Each row, then one of two labels for whether it has a hidden trait; a new part has new ones:
4,-17,-48,11,-5,-8,21,4,3,-5,1,6,1,-3,-42,-12,1,0,-21,3,-14,15,2,-6,-15,-12,12,-30,-10,5,-7,25,12,-18,-42,3,-2,4,5,5,-2,-4,-14,-23,18,2,0,2,14,2,16,2,-15,-25,25,13,-22,-23,-22,-10,-3,-28,-11,-21,4,-7,15,0,-8,-3,-17,6,12,-1,8,-10,-1,-9,3,30,18,0,-30,4,-15,1,-11,6,-4,-27,-8,-7,31,7,7,16,16,-16,10,-7,-3,6,-7,-5,-12,17,12,1,-22,5,-8,-10,-4,-5,3,-15,-4,15,20,9,2,13,4,1,-4,-15,-18,16,-9,-4,-19,-1,5,5,-12,2,3,-9,6,10,-1,6,13,14,-9,15,1,10,-15,-7,-6,-4,3,-5,19,3,-7,7,-5,15,9,7,0,15,-5,-7,0,-11,3,3,21,11,-9,-2,17,-1,33,-5,3,10,-5,-4,15,11,-7,-28,12,-43,-22,-5,17,-14,-32,-2,7,16,11,-3,-10,-20,4,41,4,-5,13,2,9,-17,-5,-8,-11,11,1,3,4,-9,2,-15,5,8,7,20,7,-26,4,-5,5,6,4,-4,-9,2,-2,1,0,10,2,-16,2,29,-6,-2,-7,8,-9,2,-13,-23,-3,8,44,23,15,-2,-9,-22,8,2,6,-17,26,0,-13,-2,-22,8,-2,-15,-13,1,-5,-4,-8,-3,2,12,4,-11,-10,-7,5,-13,-1,-25,-1,54,-22,-12,-3 => Q724
10,-15,-26,27,-1,-3,21,0,1,4,-9,9,5,-11,-26,0,-16,-4,-27,6,-21,63,13,-9,-17,-1,3,-26,-2,7,-7,8,26,-2,-39,-11,1,9,-16,0,6,-2,-24,-11,28,6,7,-7,5,-25,19,-15,-20,-30,8,13,-12,-26,-19,11,3,31,32,-20,27,-6,17,0,21,-22,-21,5,0,-6,11,-18,4,2,6,15,7,3,6,3,-25,-1,-20,19,-16,-16,-3,0,14,0,12,-5,21,-7,18,-4,1,6,4,-14,1,14,-10,0,-16,-11,7,10,10,10,-9,-21,-13,3,3,2,-23,-4,-6,3,5,0,-9,37,-16,-7,-22,0,-20,0,-9,4,7,-3,-1,11,-5,4,12,1,2,16,7,-6,-48,5,-22,-15,-10,-25,22,8,-11,8,-1,15,11,-32,4,3,4,-19,48,0,3,8,6,-9,-12,-13,3,0,34,6,-25,-13,-11,0,-3,-4,-16,-15,2,-36,-15,-2,-4,-14,-23,-1,8,12,-26,-8,-1,-6,22,36,2,-27,9,1,-6,-10,-2,-13,33,31,-6,2,20,-29,14,-10,9,26,9,47,5,-32,0,0,6,13,-6,2,12,2,-1,-13,-3,14,11,-16,-1,5,-8,-2,5,4,-6,2,-2,-4,3,-16,21,48,2,-11,-5,-12,4,10,-12,-13,17,-3,-12,-14,-22,-10,11,-17,-4,-20,2,-6,-13,-5,6,16,3,-13,-23,-15,13,-12,-2,-41,-13,36,-30,3,-18 => Q739
5,-6,-7,23,-5,-1,22,-2,0,4,-6,2,1,1,-31,-4,-9,-2,-31,4,-16,41,-3,-1,-19,8,2,-20,-4,2,-2,13,14,-8,-22,-4,1,3,-9,-1,8,4,-19,-16,20,2,0,-9,2,-9,18,-9,-11,-22,21,10,-5,-13,-7,3,-2,8,19,-14,11,-10,13,-2,7,-17,-32,5,15,-7,-3,-10,7,-6,5,9,0,5,3,6,-20,-1,-12,6,-10,-22,-9,8,2,0,9,1,1,-10,12,-4,-4,-6,0,-12,0,25,-4,-2,-8,4,-15,7,10,9,-13,-27,-1,3,-11,7,-17,-1,-4,1,4,16,-4,59,-18,-6,-4,-3,-14,-1,5,-2,7,-7,1,9,-5,7,10,10,1,19,3,-2,-5,12,-18,-4,-8,-12,13,8,-6,1,-4,8,13,-38,-3,10,4,-12,33,-1,2,4,1,-4,-4,1,9,6,42,5,-15,3,-11,-5,4,1,-19,-23,23,-41,-32,-4,-3,-22,-48,-2,9,13,-3,1,-6,-11,11,43,-17,-25,13,-11,-5,-17,-2,-9,49,13,6,12,10,-17,9,1,2,22,2,25,-7,-16,3,-4,4,7,8,12,3,5,-8,-16,0,4,1,-9,3,14,-9,6,1,2,-14,4,-1,4,-1,-9,19,47,18,-13,-10,-17,1,6,-12,-18,23,-4,-5,11,-11,0,8,-12,6,-18,-1,-1,-3,-3,5,17,5,-15,-33,-12,7,-8,-2,-23,-4,9,-25,10,-5 => Q724
1,-13,-30,2,-2,-8,4,13,1,2,3,2,1,0,-10,-17,15,0,-10,1,-4,14,-11,2,-13,-6,4,-18,-4,1,7,14,14,-34,-24,2,-7,-3,20,8,-3,4,-12,-23,12,-2,-10,2,15,13,9,-3,1,-20,25,8,-17,12,-11,-16,-8,-31,-22,-8,-1,-11,12,-1,-6,6,-17,6,13,-3,-14,2,-2,-11,3,25,20,-3,-22,4,8,5,-5,-1,-2,-9,-9,-5,11,0,4,11,-3,4,-3,-10,-9,-9,-8,-5,-10,16,4,-2,-24,8,-7,-8,-5,-2,7,-3,6,18,15,14,1,4,0,2,-11,-13,0,12,-7,-7,-7,0,8,6,-11,-5,-4,-4,6,11,7,1,10,7,-2,11,-4,13,-7,-6,-2,3,4,2,2,-12,-1,-2,-3,9,1,-6,-1,11,-4,-4,-4,-7,-1,3,14,7,3,10,15,3,24,-11,11,13,-5,0,20,11,2,-25,6,-29,-16,-4,17,-10,-15,-9,5,11,13,5,-11,-5,-10,24,-3,-3,19,-6,17,-23,-3,-6,1,-2,-9,9,6,5,-2,1,-1,-1,2,6,1,-16,5,-8,4,6,9,-2,-13,2,6,9,8,6,-10,2,3,26,-20,2,-2,2,-6,-1,-7,-18,-1,12,27,8,25,-3,-8,-17,3,-3,21,-12,11,-2,-1,8,-15,-2,-6,-10,-2,0,-4,1,-11,-8,0,6,5,-12,-12,-1,-6,4,-7,-16,4,26,-10,-9,16 => Q724
3,28,32,-1,-1,7,-22,-4,-6,20,-8,13,-4,-10,18,-8,7,3,22,-15,-3,18,1,13,20,18,1,27,20,-7,4,-24,5,9,34,-1,-1,-6,-3,-7,9,8,7,12,-18,-2,-3,-16,-4,-18,-11,2,1,-16,-15,-3,18,1,16,7,-2,23,36,12,7,0,-22,-3,4,-11,0,-4,5,-10,-27,19,10,10,1,-6,-15,3,44,-5,-12,1,-12,1,-7,10,2,6,-10,-2,-12,-25,-6,18,0,-5,2,7,16,1,15,15,-2,0,3,-9,-9,10,16,16,1,29,-3,-3,-47,-5,-35,-12,0,-4,6,19,13,1,-2,1,1,-8,-28,-12,0,4,-1,22,2,-10,1,-29,-12,-2,12,8,-3,-14,28,17,7,-3,-11,6,-19,1,6,-16,-6,-10,6,-44,-13,-18,10,6,25,9,0,-1,-17,-11,9,22,-9,11,1,10,-10,-1,-3,-1,-14,-6,-23,15,-24,10,21,8,-30,-1,3,-5,10,10,-11,20,10,20,0,-19,-4,7,-13,-10,-13,-1,-9,-3,59,-8,0,4,25,-10,-6,17,-9,11,2,-14,-11,38,-5,3,-14,0,-7,18,20,8,1,-10,-4,1,8,19,4,-7,-10,17,10,-7,-5,-1,19,26,9,-1,-56,14,-10,-6,3,14,-17,1,-16,14,-18,-6,18,37,18,4,5,3,7,6,10,8,-3,0,5,-3,7,-7,-12,3,-3,6,5,20,-3,-63,-8,10,1 => Q739
3,-2,-4,9,3,1,0,5,-2,7,-2,3,-2,3,-11,-14,14,-1,-20,-9,-5,33,-5,17,-3,6,-10,6,10,1,1,-9,34,-12,-1,-1,-5,-6,-9,-1,13,8,-17,-24,11,-2,-11,-20,9,-17,12,-1,-1,-22,14,6,-5,20,0,-8,-2,-15,12,-4,20,-3,6,-2,1,-11,-35,11,13,-6,-39,-1,12,-6,0,12,2,5,-1,-3,5,1,-17,-5,-7,6,-5,4,-10,-7,-5,-6,-5,9,-9,-8,-6,8,2,-2,-2,38,-7,-3,-26,8,-17,7,0,-11,-10,-19,-2,11,-5,8,-27,-6,-7,0,-3,2,17,29,-10,-5,4,-4,-6,-6,-5,-1,3,8,5,6,-5,-20,6,-2,8,9,2,-6,20,16,-2,-4,-12,2,2,-7,10,-5,-8,3,14,-26,1,1,1,-6,30,5,3,7,-18,-2,8,25,13,6,36,-10,-11,30,-9,-8,-15,0,-10,-11,6,-33,-17,1,-12,-34,-5,-13,8,13,0,25,-5,-3,-7,23,-12,-12,10,-15,-6,-14,-8,-10,63,-7,-4,9,24,-11,9,15,-9,8,-4,2,-9,-2,3,-7,-10,5,9,16,1,8,-6,-12,-3,1,-14,9,6,23,-6,12,7,-9,-3,-4,6,6,-4,10,1,14,20,-16,-13,-12,1,3,0,-12,9,-8,6,24,3,-2,7,-8,3,0,4,-2,-6,-4,3,9,3,-21,-28,-6,-3,6,-8,-7,0,-31,-11,2,1 => Q724
1,0,6,2,7,-7,-27,18,1,19,5,-2,-7,17,16,-7,8,5,16,-10,13,-21,3,18,5,-6,-11,-5,3,-9,23,-1,1,-24,16,7,-29,-8,-1,3,-3,7,6,-25,-4,1,-14,-4,7,18,-4,5,10,-6,9,1,3,35,7,-29,-7,-27,0,1,8,-17,9,-1,-3,7,-9,4,15,-2,-63,6,8,1,-2,-8,10,-5,-20,9,26,1,-6,-9,0,3,-14,3,-23,-4,-1,3,-20,0,-12,3,-9,-27,0,20,-17,40,5,-8,-41,15,-32,7,-5,-37,-2,-2,-23,1,-8,5,-9,11,-13,6,-12,3,37,-11,18,-2,-12,-6,2,-7,1,1,-6,20,-6,12,-5,-13,-9,-3,1,-3,-3,11,13,7,7,10,-3,13,-18,-26,15,-14,-1,0,-17,-14,-26,-17,-13,0,-11,-11,-4,9,2,13,12,29,31,13,-2,-20,14,12,2,-7,17,14,-8,-28,-12,5,13,-6,13,-10,14,-24,14,17,-10,2,4,12,-28,17,-3,5,11,-3,10,-8,-1,0,8,-18,4,10,-6,13,-23,1,-14,-21,-7,-14,-4,19,5,-7,-16,7,-1,-7,-15,7,-3,11,-1,-19,-22,3,3,21,-5,-3,0,7,-5,-8,5,-27,-9,-4,-18,-16,20,-6,-5,15,10,-5,15,-1,-26,-8,12,34,14,9,-11,6,1,38,-3,8,-19,-8,-11,17,16,-12,0,-1,-20,17,-30,32,8,7,17,-12,15 => Q724
8,-10,-12,29,-3,-9,30,1,0,-2,-5,3,0,1,-42,-3,-12,-2,-24,7,-22,38,-2,-3,-15,1,9,-32,-6,5,-9,18,13,-10,-42,-6,4,7,-14,-2,1,-4,-16,-21,24,1,4,-8,4,-12,29,-10,-14,-29,17,12,-16,-28,-18,4,-9,3,20,-13,9,-14,15,-1,0,-16,-32,5,13,-6,0,-18,6,-3,7,15,5,2,-13,2,-21,-1,-18,8,-8,-34,-16,3,16,4,15,4,8,-21,16,-10,3,-5,-10,-9,-2,16,1,1,-13,2,-17,0,6,13,-14,-30,1,4,-5,12,-8,4,-3,1,-4,7,-8,38,-15,-4,-18,0,-18,-2,2,1,7,-12,2,14,-4,14,12,15,-1,14,1,2,-24,10,-23,-3,-5,-18,32,16,-15,5,-3,11,10,-14,-4,6,2,-14,33,-1,1,8,0,-2,-11,-2,16,2,47,3,-17,9,-11,5,8,-3,-11,-33,23,-48,-39,-4,1,-22,-33,1,7,21,-14,-7,-7,-11,20,43,-11,-17,8,-2,-1,-17,-4,-11,20,21,5,2,15,-18,12,-11,10,28,4,29,-2,-36,6,-1,-1,10,-1,2,-7,5,-6,-10,-5,0,6,-16,1,14,-7,5,-2,9,-11,-1,-7,-4,-6,-11,35,60,16,-8,-5,-13,12,9,-17,-12,38,-1,-13,-1,-24,2,5,-14,1,-17,-5,-2,1,-2,4,22,11,-10,-38,-11,14,-17,-9,-46,-5,28,-25,8,-13 => Q739
0,2,15,-26,-3,-14,-30,2,-6,5,6,4,-2,-8,22,-5,22,2,38,-15,9,13,7,5,15,-11,-7,32,1,2,-7,-15,9,2,24,-2,-2,-8,23,-1,-4,3,-10,9,-8,-10,-8,5,13,12,-7,19,6,-18,-22,0,-7,11,3,-3,-6,-25,-1,16,-9,13,-23,5,8,-10,10,15,-15,4,16,11,-3,18,-7,17,9,-11,12,-2,16,3,3,1,4,32,2,-7,-8,4,-12,3,4,21,-2,-10,2,33,2,0,-3,-21,-2,9,-10,-3,29,-11,15,-20,14,49,3,12,-1,-4,-2,3,7,3,-6,-25,-7,-43,-2,4,0,2,14,6,-18,2,-15,15,5,-9,12,-16,-3,-18,-7,0,-4,6,-10,-13,31,-4,4,11,-20,-28,13,-11,-1,1,-13,46,2,-20,4,12,-20,6,-6,-10,15,2,0,17,-15,3,-34,4,9,-5,2,15,-4,10,3,11,-38,31,23,8,-7,14,43,-11,14,-5,2,6,4,12,-17,-38,19,14,-19,6,9,12,1,-9,-31,-2,-7,-3,19,4,-9,10,-3,-11,-2,-10,-5,24,-1,11,-18,-7,-4,2,1,-12,21,4,4,0,4,13,-5,-13,-9,3,5,10,8,-3,6,-7,2,19,-17,-62,-15,14,7,8,-9,-1,6,17,-21,0,12,-16,15,-9,-4,13,-3,8,6,3,-11,-4,-2,-11,10,11,5,14,7,9,10,18,10,-26,-13,-15,-1 => Q724
3,-13,-15,-10,-3,-11,-1,4,0,-5,5,-2,0,1,0,-6,7,-2,6,3,2,-5,-7,-1,-8,-10,6,-14,-4,0,-1,13,11,-15,-25,-1,-3,-2,9,6,-10,2,-8,-11,9,-2,-7,6,8,20,3,-6,1,-22,9,3,-18,5,-12,-7,-6,-30,-14,-5,-7,-12,5,2,0,-1,-7,10,-3,0,22,2,-4,-1,-2,9,11,-7,-22,4,10,0,8,1,2,-3,-11,-6,3,4,3,15,-2,3,9,-8,-5,5,-8,-4,-7,-9,-1,5,-15,5,11,-5,-7,0,11,5,0,15,27,10,12,10,5,2,-8,-19,1,0,-8,-3,0,5,18,11,-5,-2,-10,-10,4,6,7,14,9,-8,-6,5,-4,20,-33,-11,5,3,3,6,1,-9,-2,1,2,4,-12,10,1,4,-5,-1,-23,-2,0,0,10,5,-4,-8,5,0,8,3,8,4,-2,2,14,10,9,-28,1,3,-12,-5,14,6,9,-3,6,1,3,-3,-8,-4,-2,8,3,0,7,-2,9,-6,-1,-6,-25,6,-11,1,6,11,0,1,4,4,-1,8,-1,-12,4,0,-2,5,3,-5,-18,-4,11,9,4,-9,-4,-2,-4,6,-8,-2,-3,5,2,1,-4,-17,-5,9,28,-13,5,2,0,-13,4,-1,9,-9,12,3,3,-9,-5,-9,-3,-2,0,2,-4,-3,-6,-5,-3,1,1,-10,8,3,-1,4,-9,-3,2,16,-10,-9,2 => Q724
